 .20  -.22   .18  -.06   .02   .02  -.13  -.11   .01  -.47  -.18  -.09   .31   .28
-.04  -.23   .41   .02   .25   .36   .28   .12  -.31  -.25  -.03   .19   .37   .18
-.09  -.19   .07   .06   .12  -.17  -.18  -.24   .03  -.28  -.09  -.51   .26   .26
-.17   .37  -.21   .28   .12  -.18   .05   .04   .30   .63   .32  -.25  -.19  -.08
 .02  -.24   .10  -.03   .05  -.09  -.18  -.20  -.02  -.41  -.17  -.33   .27   .24
 .08  -.23   .14  -.04   .04  -.03  -.13  -.15  -.03  -.42  -.17  -.21   .27   .24
 .40   .33  -.13   .01  -.17   .01  -.02   .17   .35   .24   .10   .38  -.18  -.04
 .01  -.20   .08  -.02   .04  -.09  -.15  -.18  -.01  -.34  -.14  -.29   .21   .20
ans = .20

 .53  -.28  -.23  -.17   .03  -.19  -.34  -.21  -.05   .18   .14  -.09
-.25  -.28  -.29  -.23  -.12   .06   .05   .28   .18   .17   .39   .30
 .41   .08   .11   .08   .25   .31   .43   .40  -.29   .00   .11  -.39
 .14  -.17  -.10  -.03  -.10  -.44  -.11   .22   .00   .26  -.16  -.10
 .26  -.12  -.08  -.32  -.06   .03   .00  -.15  -.08  -.22   .17  -.13
ans = .53

-.06  -.23   .10   .09  -.06   .04  -.42   .06  -.35   .02   .07   .18   .05  -.16   .26   .05
-.02  -.28   .16   .20  -.03  -.05  -.53   .08  -.30   .14  -.07   .32   .01  -.15   .21   .09
 .26  -.05  -.11   .06  -.03   .17  -.38   .04  -.08   .11  -.28   .19   .09   .21  -.06   .03
-.06  -.36   .46   .46  -.04   .22  -.62   .17  -.45   .21   .08   .42   .10  -.42   .51  -.07
 .02   .18  -.25  -.04   .03   .29   .14   .06  -.09   .05   .09  -.13   .00  -.20   .03  -.03
 .27   .38  -.63  -.51  -.03  -.05   .45  -.15   .39  -.21  -.25  -.39   .00   .60  -.57   .06
-.11  -.18   .31   .13  -.09   .09  -.17   .04  -.19  -.05   .16   .11   .09  -.13   .32  -.09
 .00   .19  -.08  -.09   .00   .15   .38  -.02   .16  -.08   .09  -.22   .04   .03  -.06  -.11
-.08   .31  -.33  -.25   .08   .00   .54  -.04   .19  -.09   .15  -.36  -.11  -.06  -.20   .02
-.12   .16  -.12  -.10   .10  -.13   .36  -.03   .17  -.02   .11  -.20  -.12  -.11  -.14   .03
ans = -.06

-.18   .03  -.06  -.05  -.22   .55
 .16   .03  -.10  -.29   .11  -.07
 .09  -.12   .06  -.17   .05   .11
 .19   .00  -.01   .00   .26  -.55
-.28  -.03  -.24   .22   .07   .38
 .19   .16   .30  -.33  -.47   .04
 .15   .39  -.09  -.38  -.33  -.11
 .11  -.31  -.10  -.10   .49  -.04
-.15   .08  -.18   .29   .12  -.16
 .09  -.06  -.17  -.15   .27  -.07
-.17   .21   .03   .36  -.23  -.19
 .22   .14  -.15  -.27   .14  -.36
ans = -.18

-.47  -.06   .32  -.14  -.18  -.32   .00   .02  -.38  -.36   .33  -.07   .03
-.32  -.24  -.05  -.45  -.07  -.52  -.16  -.08  -.17   .03   .01  -.38   .03
 .29   .14   .02   .37  -.34  -.01  -.35  -.39  -.09  -.15  -.02  -.57   .03
-.17  -.08   .14  -.35  -.19  -.43  -.48   .16  -.05  -.30   .05  -.10   .03
-.18  -.12   .20  -.23   .00  -.43  -.53   .43   .20  -.10  -.06  -.24   .03
 .08   .16  -.07   .35  -.08  -.35  -.39  -.36  -.07  -.07   .02  -.01   .03
 .20  -.10   .49  -.01   .12  -.55   .03   .22   .04  -.09  -.31  -.03   .03
 .00  -.16   .66   .34  -.03  -.30  -.28  -.21  -.29   .01  -.08   .17   .03
 .08  -.07   .16   .07  -.45   .15  -.51   .09   .29  -.18   .19  -.26   .03
 .01   .01  -.36   .45  -.20  -.34  -.01  -.03  -.08  -.09   .41   .14   .03
ans = -.47
---
Input: [  5 467 319 936 753 700 182]
Output: 5
Input: [8 5 6 0 9]
Output: 8
Input: [ -7 -32  38  41]
Output: -7
Input: [26 82 53 71 11 24]
Output: 26
Input: [7847 1867 4985 7736 8123 4830]
Output: 7847
Input: [61 90 17 51  1 53 46]
Output: 61
Input: [ 21  49 -50   2]
Output: 21
---
[ 451 -533  166  838   23  232] ==> 166

[[6416 2085 3903 2548 9517 4070 4903]
 [2336 2088 7394 4825 4049 2932 4433]
 [1378 1438 1618 2038 2219 1128 2367]] ==> 3903

[94 26 19 14 90] ==> 19

[1 0 2 8] ==> 2

[[ 338  530 -331  -92 -107]
 [-245 -543  262  110 -179]] ==> -331

[[43 26 88 30 25 45 12]
 [34 39 79 25 31 42 18]] ==> 88

[[309  80 490 334 159 456]
 [324 333 548 470 398 353]
 [301 479 773 739 457 532]] ==> 490

[24 79 12 44 18] ==> 12
---
[[-.08 -.50 -.13 -.02  .08]
 [-.32 -.01 -.09 -.01  .06]
 [-.36 -.49 -.22  .07  .16]] value .16

[[ .56 -.04  .22  .26  .06  .63]
 [-.32  .67 -.04 -.37  .28 -.34]
 [-.21  .30  .20  .08  .05  .00]] value .00

[[-.51 -.04 -.26  .04 -.19  .02 -.15]
 [ .03 -.04 -.49  .15 -.20  .16  .18]
 [ .54 -.01  .03 -.02  .15 -.24  .08]] value .08

[[-.52  .16  .14 -.53  .61]
 [ .03  .07  .02 -.52 -.39]
 [-.01 -.61 -.02 -.19 -.03]] value -.03

[[-.02 -.18  .19  .03  .28]
 [-.11  .22 -.32 -.63 -.29]
 [ .01 -.18  .16  .30  .14]] value .14

[[-.38  .45 -.27  .34  .42]
 [-.66  .67 -.57  .64 -.50]
 [-.65  .55 -.56  .53 -.57]] value -.57

[[.01 .39 .15 .25 .29]
 [.02 .15 .05 .28 .12]
 [.04 .56 .21 .39 .31]] value .31

[[-.39 -.03  .02 -.46 -.15]
 [-.04  .35  .11  .13 -.48]
 [ .16  .11  .08  .03 -.59]] value -.59

[[ .31 -.25 -.17 -.19]
 [ .56 -.65  .03  .51]
 [-.32 -.31  .45 -.62]] value -.62

[[ .12 -.12 -.27  .19  .18 -.52]
 [ .06 -.31  .32  .12 -.02 -.30]
 [-.02 -.14  .16  .00 -.08  .46]] value .46
---
 .59  .38 -.62  .52 -.38
 .24  .57  .46 -.53  .34
 .33 -.58  .52 -.06 -.45
out .38

 .37  .30 -.28 -.61 -.41
-.60  .02 -.59 -.34  .00
 .38 -.16  .29 -.33 -.21
out .30

-.01  .06 -.20 -.23 -.17  .12  .02
 .16 -.25 -.01 -.04  .25  .02  .17
-.01 -.51 -.04  .02  .15 -.09  .11
out .06

-.19  .49 -.07  .08 -.14  .22
-.34  .10  .01 -.07  .01  .23
 .03 -.05  .24  .19 -.62  .27
out .49

 .60 -.19 -.51  .10
-.59  .19  .51 -.10
 .60 -.19 -.52  .09
out -.19

 .07 -.16 -.52 -.08 -.12
-.20  .07  .23  .05 -.27
 .13  .06  .10 -.03  .29
out -.16
---
-.27   .50  -.06   .02
-.07  -.31   .10  -.15
 .12   .16   .02  -.15
--> .16

 .07  -.21   .02  -.14   .03   .05
-.13   .06   .06   .13   .02   .30
 .08  -.16   .14   .06   .03  -.51
--> -.16

-.34   .04   .15  -.40   .11  -.46
 .52   .44  -.48   .18   .47   .58
-.12  -.05   .16  -.48   .35  -.30
--> -.05

-.25   .42  -.18   .11  -.03  -.37  -.07
-.32   .26  -.65   .64  -.17  -.59  -.12
 .58   .24   .38   .40  -.30  -.26   .21
--> .24

-.40  -.29  -.08   .54
-.10   .01   .06  -.13
-.13  -.03  -.39   .48
--> -.03

 .17   .61  -.17   .09   .16  -.67  -.30
-.30   .11  -.24  -.40  -.66  -.06  -.31
 .64  -.30  -.26  -.25   .08   .02  -.57
--> -.30

-.06   .41  -.13  -.09   .04   .16   .05
 .22   .11   .26  -.15   .18  -.20  -.01
 .05   .38  -.21  -.51  -.11  -.21   .04
--> .38

-.50  -.58  -.51  -.45   .51   .50   .46
-.55  -.57  -.58  -.56   .57   .56   .54
-.48  -.54  -.51  -.51   .51   .58   .50
--> -.54

-.13   .09  -.15   .19   .28  -.23  -.08
-.61   .04   .27   .05  -.28   .09   .34
-.63   .04   .28   .05  -.28   .09   .32
--> .04

 .39  -.20   .55  -.45   .52
 .33  -.51  -.09   .32  -.10
 .42  -.07  -.44  -.24  -.41
--> -.07
---
[[ 54 134 121 141 125  95  92]
 [136 158 118 205 184  77 210]
 [122 171 177 206 184 143 148]] ans = 148

[[434 536 873 497]
 [463 485 438 465]
 [156 158 242 162]] ans = 162

[[-133 -606  171  -17 -693 -595  -95]
 [-442  622 -705 -678 -194  589 -757]
 [-120 -332  667 -332  343 -838 -198]] ans = -198

[[ 181  237 -518  -21  481  170  -36]
 [ -92  204 -170 -426  370  548 -522]
 [ 593  226  109 -177  463 -168 -203]] ans = -203

[[-377  590 -284 -500]
 [-235 -238  609  104]
 [-425   53 -364  942]] ans = 942

[[82 14 35 46 58]
 [34 21 42 61 56]
 [ 4 31 61 44 43]] ans = 43
